[[-74 -32  -8  21]
 [-76  15  38 -14]
 [ 29 -11   4 -19]
 [ 56 -18 -23   7]]
:
[[-74 -32]
 [-76  15]]

[[ 5 76 45 83]
 [38 -4 93 -5]]
:
[[ 5 76]
 [38 -4]]

[[ 24  -4   5  -4  -5]
 [  8 -85 -21 -28 -36]
 [ 43 -30   5  11   0]
 [ -8  62   2  31 -14]]
:
[[ 24  -4]
 [  8 -85]]

[[ 58   1 -57  30 -38]
 [ 27 -42 -79  62 -28]
 [ 27 -42 -78  64 -27]
 [ 58 -52 -40 -38  -2]]
:
[[ 58   1]
 [ 27 -42]]

[[ -6 -65 -75  43]
 [-57  53  44  81]]
:
[[ -6 -65]
 [-57  53]]

[[ -4  57]
 [-91  35]
 [  6 -84]]
:
[[ -4  57]
 [-91  35]]

[[ -2 -75  57  77]
 [ -8  13  -5  14]
 [ -3 -34  19  47]
 [-35 -41  58  20]]
:
[[ -2 -75]
 [ -8  13]]

[[  5 -26  79 -23  19]
 [-59  20 -72 -31   1]
 [-10 -41  64 -40  30]
 [ 53  37  57  55 -63]]
:
[[  5 -26]
 [-59  20]]
---
[[  2  76 -17 -30 -17 -35 -21 -35  55 -50 -23 -29  42   1  -6]
 [  3 -40  15  24  14  32  16  26 -34  39  18  21 -38   5   8]
 [-28  99 -24   5  -1  38   3   4  69   4  -3   1  47 -17 -47]
 [ -5 -61  14  26  14  36  17  30 -43  45  19  24 -32  -2   1]]
:
[[  1  -2 -32  24  19  45 -43  30  17  36  14  26  14 -61  -5]
 [-47 -17  47   1  -3   4  69   4   3  38  -1   5 -24  99 -28]
 [  8   5 -38  21  18  39 -34  26  16  32  14  24  15 -40   3]
 [ -6   1  42 -29 -23 -50  55 -35 -21 -35 -17 -30 -17  76   2]]

[[ -4 -11  35]
 [ -2  -4  24]
 [ 16 -10 -18]
 [  5 -30  -9]
 [ -3   6  -5]
 [ -1  32 -91]
 [-22  64  58]
 [ -9  25   7]
 [ -6  27 -24]
 [ -9  36 -27]]
:
[[-27  36  -9]
 [-24  27  -6]
 [  7  25  -9]
 [ 58  64 -22]
 [-91  32  -1]
 [ -5   6  -3]
 [ -9 -30   5]
 [-18 -10  16]
 [ 24  -4  -2]
 [ 35 -11  -4]]

[[  0  -1 -20   4  -7  -3  -4  37   1  -7  -3  -1]
 [  2  -1 -40 -17  -8   2   0 -16   3 -12   1   1]
 [  0   0  35   5   6   0   1  35   0 -71  -1   0]
 [  2  -3   5  -6   0   2  -1 -45   2  49  -1  -1]
 [  1  -1  -7   1   5   1   1 -20   3  85   2   0]
 [ -3  -1 -18  -4   5  -2  -1  12  -1 -75  -1   0]
 [  2  -1 -30 -14  -8   2  -1 -25   3 -10   1   1]]
:
[[  1   1 -10   3 -25  -1   2  -8 -14 -30  -1   2]
 [  0  -1 -75  -1  12  -1  -2   5  -4 -18  -1  -3]
 [  0   2  85   3 -20   1   1   5   1  -7  -1   1]
 [ -1  -1  49   2 -45  -1   2   0  -6   5  -3   2]
 [  0  -1 -71   0  35   1   0   6   5  35   0   0]
 [  1   1 -12   3 -16   0   2  -8 -17 -40  -1   2]
 [ -1  -3  -7   1  37  -4  -3  -7   4 -20  -1   0]]

[[ -28   -2  -23   22 -101  -53    5   28  -35   46   11   30  -28   25
   -45]
 [ -47  -86   72   58   -7    4  -69  -59   -1  -32    4  -27    0   36
    -5]
 [ -73  -74  -36   28  -19  -65  -63  -11   22  -23  -36  -11  -49   -6
   -40]]
:
[[ -40   -6  -49  -11  -36  -23   22  -11  -63  -65  -19   28  -36  -74
   -73]
 [  -5   36    0  -27    4  -32   -1  -59  -69    4   -7   58   72  -86
   -47]
 [ -45   25  -28   30   11   46  -35   28    5  -53 -101   22  -23   -2
   -28]]

[[ 17  40 -20   5]
 [-13  13 -17 -15]
 [-72  91 -40 -60]
 [  0  -3   0   9]
 [  3  10  -5   5]
 [  4   5  -3  11]
 [ -7  22 -16 -13]
 [ -3 -21   6  11]
 [ 42 -16  13  35]
 [-10   8  -3 -14]]
:
[[-14  -3   8 -10]
 [ 35  13 -16  42]
 [ 11   6 -21  -3]
 [-13 -16  22  -7]
 [ 11  -3   5   4]
 [  5  -5  10   3]
 [  9   0  -3   0]
 [-60 -40  91 -72]
 [-15 -17  13 -13]
 [  5 -20  40  17]]

[[-16  15   1  23  -3]
 [ -1   8  18  19  -7]
 [-10  10   4  27  -6]
 [-29  81 -14 -10  51]
 [  7  26  14 -11  20]
 [ 26   4  53  69   9]
 [ 14  15  26 -13   9]
 [-27   9  -7   1 -22]
 [-62  77 -20 -34  -1]
 [ -5   9  25 -22 -25]
 [  3  25 -31 -91  38]
 [-18  36   5 -10   2]]
:
[[  2 -10   5  36 -18]
 [ 38 -91 -31  25   3]
 [-25 -22  25   9  -5]
 [ -1 -34 -20  77 -62]
 [-22   1  -7   9 -27]
 [  9 -13  26  15  14]
 [  9  69  53   4  26]
 [ 20 -11  14  26   7]
 [ 51 -10 -14  81 -29]
 [ -6  27   4  10 -10]
 [ -7  19  18   8  -1]
 [ -3  23   1  15 -16]]

[[  8 -65 -66  35]
 [  1  36  36 -36]
 [  5  -2   1  34]
 [-10  60  60 -30]
 [105  71  71 -15]
 [ 38 -36 -37 -23]
 [ 18  75  79 -19]
 [  2  27  27 -37]
 [ 33  33  35 -15]
 [-64 -35 -35  13]
 [-25 -32 -32  13]]
:
[[ 13 -32 -32 -25]
 [ 13 -35 -35 -64]
 [-15  35  33  33]
 [-37  27  27   2]
 [-19  79  75  18]
 [-23 -37 -36  38]
 [-15  71  71 105]
 [-30  60  60 -10]
 [ 34   1  -2   5]
 [-36  36  36   1]
 [ 35 -66 -65   8]]

[[ 13 -60]
 [-24 -67]
 [ 66 -78]]
:
[[-78  66]
 [-67 -24]
 [-60  13]]

[[ 25 -12  -8  11  35 -17  -2]
 [ 18 -10  -5   1  22 -10  -8]
 [-17  -3   2   3 -18   3  21]
 [ -3  75  30  67 -65  28  70]
 [-18  -4   1   4 -15   2  23]
 [-74  61  -6  89  30   4  79]
 [-12  -4   0   0  -8   1  10]]
:
[[ 10   1  -8   0   0  -4 -12]
 [ 79   4  30  89  -6  61 -74]
 [ 23   2 -15   4   1  -4 -18]
 [ 70  28 -65  67  30  75  -3]
 [ 21   3 -18   3   2  -3 -17]
 [ -8 -10  22   1  -5 -10  18]
 [ -2 -17  35  11  -8 -12  25]]
